Below are the code and all the weights of a small trained network. Each question names an input and a target symbol and asks about switching units off, where a switched-off unit gives its printed mean instead of its output.

import numpy as np


def w(rows, s, z=0):
    codes = np.array(rows[::2]) - 128.0
    scale = np.full(codes.shape[1], s)
    scale[-1] = z or s
    return codes * scale


def f(y):
    return y / 2 * (1 + np.tanh(0.7978845608 * (y + 0.044715 * y**3)))


def softmax(a):
    e = np.exp(a - a.max(-1, keepdims=True))
    return e / e.sum(-1, keepdims=True)


def log_softmax(a):
    a = a - a.max(-1, keepdims=True)
    return a - np.log(np.exp(a).sum(-1, keepdims=True))


def net(x, mask):
    ids = ['αβγδζηθλμξπσφψω'.index(c) for c in x.split()]
    T = len(ids)
    res = E[ids] + P[:T]
    r = res
    for j in range(3):
        rows = slice(4 * j, 4 * j + 4)
        q, k, v = (r @ M[0][rows].T for M in (Q, K, V))
        z = softmax(np.where(np.tri(T) > 0, q @ k.T / 4**0.5, -1e9)) @ v
        o = O[0][rows]
        res = res + np.where(mask[j], z, o[:, -1]) @ o[:, :-1]
    y = f(res @ A[0][:, :-1].T + A[0][:, -1])
    res = res + np.where(mask[3:19], y, B[0][:, -1]) @ B[0][:, :-1]
    return log_softmax(res[-1] @ U[:, :-1].T + U[:, -1])


Q, K, V, O, A, B = {}, {}, {}, {}, {}, {}
E = w([
[109,190,124,20,208,120,120,109,175,96,105],'α',
[71,192,137,161,205,22,182,146,132,157,138],'β',
[183,61,176,30,26,44,85,220,147,72,163],'γ',
[25,202,103,64,145,94,150,121,134,227,95],'δ',
[232,136,172,76,47,157,213,117,106,106,140],'ζ',
[31,195,164,170,83,163,171,74,75,193,171],'η',
[89,126,162,144,145,197,86,136,142,196,126],'θ',
[31,68,109,95,144,79,144,113,194,114,101],'λ',
[54,113,181,197,231,99,63,106,103,159,144],'μ',
[132,206,72,175,97,114,8,61,69,56,131],'ξ',
[140,35,170,71,102,211,51,127,170,70,106],'π',
[99,81,130,124,197,139,58,184,194,158,93],'σ',
[127,14,206,209,77,131,142,153,148,44,204],'φ',
[106,210,130,97,67,148,130,225,189,105,169],'ψ',
[114,125,204,179,13,86,177,165,70,134,225],'ω',
],0.014)
P = w([
[103,133,119,115,129,144,126,108,167,141,144],'0',
[87,119,114,107,126,153,149,165,112,115,109],'1',
[93,139,176,124,110,141,124,151,121,113,69],'2',
[117,138,181,126,113,122,116,104,159,128,105],'3',
[126,108,129,99,127,126,109,101,155,155,202],'4',
[90,98,111,84,137,133,117,174,80,133,198],'5',
[74,134,178,109,113,127,112,202,72,103,89],'6',
[105,160,215,133,93,116,98,133,158,116,75],'7',
[139,131,168,108,108,118,79,90,182,164,183],'8',
[108,96,111,74,139,125,96,144,109,158,246],'9',
[68,118,148,91,122,125,113,214,70,113,151],'10',
[77,152,204,124,94,116,105,185,121,101,79],'11',
[130,153,213,125,90,103,86,97,192,144,133],'12',
],0.012)
Q[0] = w([
[143,125,98,143,151,148,154,110,115,134,99],'head 1',
[120,135,164,112,100,115,121,154,135,118,163],'head 1',
[143,135,133,120,115,127,123,136,131,115,135],'head 1',
[118,139,138,111,126,130,115,132,123,125,128],'head 1',
[159,140,140,135,127,94,90,60,214,152,137],'head 2',
[74,102,92,103,161,156,133,212,3,69,97],'head 2',
[101,143,209,147,110,131,154,156,141,102,22],'head 2',
[137,85,50,90,162,144,140,143,116,153,241],'head 2',
[119,114,99,139,132,114,123,131,133,145,109],'head 3',
[58,124,144,126,144,114,103,124,147,153,134],'head 3',
[88,115,139,125,126,106,89,124,130,140,129],'head 3',
[176,127,121,129,128,141,155,127,120,125,119],'head 3',
],0.017)
K[0] = w([
[106,119,165,115,135,140,147,143,151,140,119],'head 1',
[130,132,97,156,112,110,93,127,123,108,110],'head 1',
[132,138,158,120,120,141,135,130,113,113,110],'head 1',
[144,144,121,107,132,124,127,115,118,137,137],'head 1',
[118,106,85,87,149,146,135,145,91,144,201],'head 2',
[114,180,250,147,91,98,110,107,167,116,38],'head 2',
[164,143,121,148,102,97,96,60,201,162,165],'head 2',
[91,131,117,137,126,150,139,190,43,75,48],'head 2',
[121,146,145,141,133,134,139,131,134,117,87],'head 3',
[138,164,108,147,82,99,77,132,105,87,73],'head 3',
[129,149,97,166,136,129,125,113,102,108,111],'head 3',
[119,129,153,108,134,146,151,151,144,162,150],'head 3',
],0.016)
V[0] = w([
[135,146,136,63,115,123,139,142,132,149,108],'head 1',
[71,101,248,92,168,172,210,180,195,154,123],'head 1',
[100,103,197,108,146,103,133,126,124,167,162],'head 1',
[97,126,118,133,140,167,136,114,146,135,203],'head 1',
[190,176,218,157,188,97,179,14,98,118,158],'head 2',
[189,190,128,170,80,255,65,161,61,142,105],'head 2',
[192,103,149,59,178,122,27,69,151,39,85],'head 2',
[99,166,137,140,176,145,69,101,41,166,49],'head 2',
[170,144,41,157,80,140,64,92,79,71,118],'head 3',
[115,117,158,163,131,151,124,124,89,172,132],'head 3',
[110,139,111,187,128,125,166,135,131,142,59],'head 3',
[136,138,50,157,136,86,93,82,97,157,165],'head 3',
],0.0074)
O[0] = w([
[155,138,124,89,114,153,108,159,121,137,154,122],'head 1',
[175,112,131,128,78,231,134,152,46,53,132,101],'head 1',
[138,130,138,120,126,175,161,140,66,109,65,143],'head 1',
[89,134,170,158,131,162,127,131,130,112,81,153],'head 1',
[167,127,149,102,175,151,146,45,189,146,254,18],'head 2',
[187,175,252,121,124,78,101,73,150,139,49,2],'head 2',
[181,103,46,154,75,100,73,57,172,194,107,126],'head 2',
[126,169,161,184,90,160,137,80,231,109,85,106],'head 2',
[176,108,143,123,69,83,133,101,177,118,205,210],'head 3',
[147,127,88,128,135,118,105,112,122,150,134,115],'head 3',
[113,128,166,131,133,57,105,143,128,171,118,110],'head 3',
[184,100,129,105,69,99,114,136,101,117,168,144],'head 3',
],0.0082,0.0055)
A[0] = w([
[192,120,117,79,83,145,192,144,147,116,113,205],'neuron 1',
[127,88,152,95,168,103,176,129,177,183,161,65],'neuron 2',
[96,251,90,135,133,94,159,85,84,148,126,121],'neuron 3',
[70,103,189,99,164,139,156,127,151,160,91,146],'neuron 4',
[127,114,80,111,145,100,104,87,125,168,155,208],'neuron 5',
[111,159,92,137,192,192,112,120,155,114,99,46],'neuron 6',
[101,108,109,133,235,100,88,113,165,85,78,195],'neuron 7',
[137,101,142,131,200,135,128,195,187,185,77,64],'neuron 8',
[178,123,121,104,98,194,76,111,100,46,111,89],'neuron 9',
[184,149,193,117,129,105,134,77,161,117,131,113],'neuron 10',
[201,50,165,96,45,128,151,123,90,90,152,110],'neuron 11',
[124,117,130,101,146,188,130,144,71,109,117,21],'neuron 12',
[148,133,147,118,65,102,143,135,124,48,157,105],'neuron 13',
[195,138,94,151,145,91,116,60,162,188,88,1],'neuron 14',
[182,67,145,195,66,108,150,149,85,122,142,50],'neuron 15',
[154,137,163,134,114,145,174,103,125,82,211,30],'neuron 16',
],0.012,0.0069)
B[0] = w([
[146,128,160,174,105,87,149,93,150,163,180,152],'neuron 1',
[137,154,127,125,152,218,114,128,85,128,142,214],'neuron 2',
[86,143,164,142,207,126,138,153,237,119,128,157],'neuron 3',
[98,87,43,128,94,136,107,134,105,171,123,214],'neuron 4',
[108,154,92,124,125,136,125,84,102,104,83,226],'neuron 5',
[177,138,145,94,125,70,99,131,80,154,107,188],'neuron 6',
[150,156,141,127,123,104,174,145,119,45,186,208],'neuron 7',
[203,113,66,153,191,121,142,87,170,139,188,161],'neuron 8',
[100,85,147,74,165,156,139,118,126,128,205,186],'neuron 9',
[99,80,179,78,145,129,160,89,129,96,109,207],'neuron 10',
[125,152,171,134,195,70,143,114,98,158,99,174],'neuron 11',
[165,156,152,149,107,114,112,62,196,142,116,253],'neuron 12',
[164,105,148,166,113,141,103,190,140,151,111,188],'neuron 13',
[157,134,90,160,113,141,167,200,82,170,153,192],'neuron 14',
[167,124,89,87,106,138,135,127,131,111,11,150],'neuron 15',
[192,145,61,149,135,148,132,150,141,109,48,149],'neuron 16',
],0.012,0.011)
U = w([
[143,132,108,162,96,180,66,48,94,196,137,105],'α',
[191,119,83,154,179,166,129,134,142,109,163,92],'β',
[103,146,88,42,180,93,124,105,145,175,61,3],'γ',
[146,142,162,142,42,161,116,196,166,129,189,183],'δ',
[149,207,150,45,161,122,125,87,107,75,101,117],'ζ',
[143,61,134,101,178,172,136,156,157,97,69,59],'η',
[88,49,172,105,146,100,86,82,189,109,137,117],'θ',
[67,72,72,92,92,137,172,147,101,88,136,153],'λ',
[99,145,143,206,136,182,112,28,186,84,119,147],'μ',
[147,118,147,155,124,111,193,90,132,159,143,189],'ξ',
[191,186,116,115,86,121,155,163,96,156,76,111],'π',
[162,151,135,171,64,43,75,92,202,107,102,165],'σ',
[110,200,171,199,164,117,95,102,3,108,168,182],'φ',
[120,98,159,103,147,43,108,205,105,178,153,98],'ψ',
[97,146,150,148,234,140,180,220,66,119,144,100],'ω',
],0.011,0.0064)

Each question gives the input, a string of symbols that net reads in full, and the target symbol t.
The units are the heads (4 rows each of Q, K, V and O) and the neurons (one row each of A and B). Each row of codes is followed by its name. A weight is (code - 128) times the scale printed after its matrix; where a second scale follows, it is the last column's (O, A, B and U).
mask holds one flag per unit, heads first, then neurons. A switched-off unit (its flag False) gives its mean, the last column of its rows in O or B, instead of its output. The means were averaged over made-up inputs and are rounded, as every weight is.
A unit's drop is (log p(t) with every unit on - log p(t) with that unit switched off) / (log p(t) with every unit on - log p(t) with every unit switched off).
The circuit of an input: a set's keep is (log p(t) with only the set's units on - log p(t) with every unit switched off) / (log p(t) with every unit on - log p(t) with every unit switched off). Starting from the 12 units with the biggest drops (on a tie, the unit counted first), units are removed one at a time, each time the one whose removal leaves the highest keep (on an exact tie, the one counted first), for as long as the keep stays at least 0.8.
circuit, biggest first: the units of the circuit, biggest drop first
most important unit: the unit with the biggest drop
k most important neurons: the k neurons with the biggest drops, biggest first
which heads matter: for each layer, one digit per head in row order, 1 if its drop is at least 0.15 and else 0, layers parted by /
input λ α φ θ λ σ σ α δ β θ δ, target γ: most important unit -> head 3
input ψ η θ ψ λ μ δ ω, target π: which heads matter -> 100
input λ ω φ ψ σ π ξ λ δ η, target ξ: which heads matter -> 011
input ψ ω γ ξ λ σ ω λ σ σ π σ, target σ: which heads matter -> 011
input η ψ μ λ η ω φ ξ σ θ λ π μ, target θ: circuit, biggest first -> (neuron 10; head 2; head 3)
input ξ λ ψ λ, target ξ: which heads matter -> 011
input σ θ σ π λ ξ ξ γ, target ψ: which heads matter -> 001
input λ δ α π, target θ: which heads matter -> 100
input ξ σ δ, target ξ: circuit, biggest first -> (neuron 14; head 2; head 3; neuron 10)
input ψ σ λ β ω ψ ξ, target β: circuit, biggest first -> (head 2; neuron 16)
input σ σ ω φ ω θ α λ ψ ζ, target ξ: 3 most important neurons -> (neuron 1; neuron 11; neuron 9)
input ξ ξ ω β ξ λ α, target β: which heads matter -> 010
input ξ λ θ ω, target ξ: which heads matter -> 110
input ξ η ψ, target ξ: most important unit -> neuron 14
input ω ζ φ ξ γ θ σ μ λ, target θ: which heads matter -> 111
input λ η σ ω θ ξ ω λ λ λ σ λ π, target λ: which heads matter -> 110
input ξ θ θ μ ψ π ω, target μ: which heads matter -> 110
input θ ω ψ α λ ω ξ δ θ, target ω: 2 most important neurons -> (neuron 12; neuron 2)
input ξ δ θ λ ψ θ ω, target λ: which heads matter -> 110
input ξ δ ω δ α θ φ ξ π, target θ: which heads matter -> 011
input γ φ γ φ, target η: which heads matter -> 101
input ω ξ α β, target ω: circuit, biggest first -> (head 2)
input ψ λ φ θ ω α θ ξ θ δ δ θ λ, target δ: circuit, biggest first -> (head 3; head 2; neuron 13)
input γ ψ λ σ γ λ ζ δ ξ λ λ θ, target ξ: circuit, biggest first -> (neuron 14; head 2; neuron 10; head 3)
input α σ λ λ α ξ ξ ξ σ μ, target ξ: circuit, biggest first -> (head 2; neuron 14; neuron 10)
input σ φ λ σ ψ ξ λ φ β θ π λ, target β: circuit, biggest first -> (head 2; head 3; neuron 16)
input μ π ξ, target μ: circuit, biggest first -> (head 2)
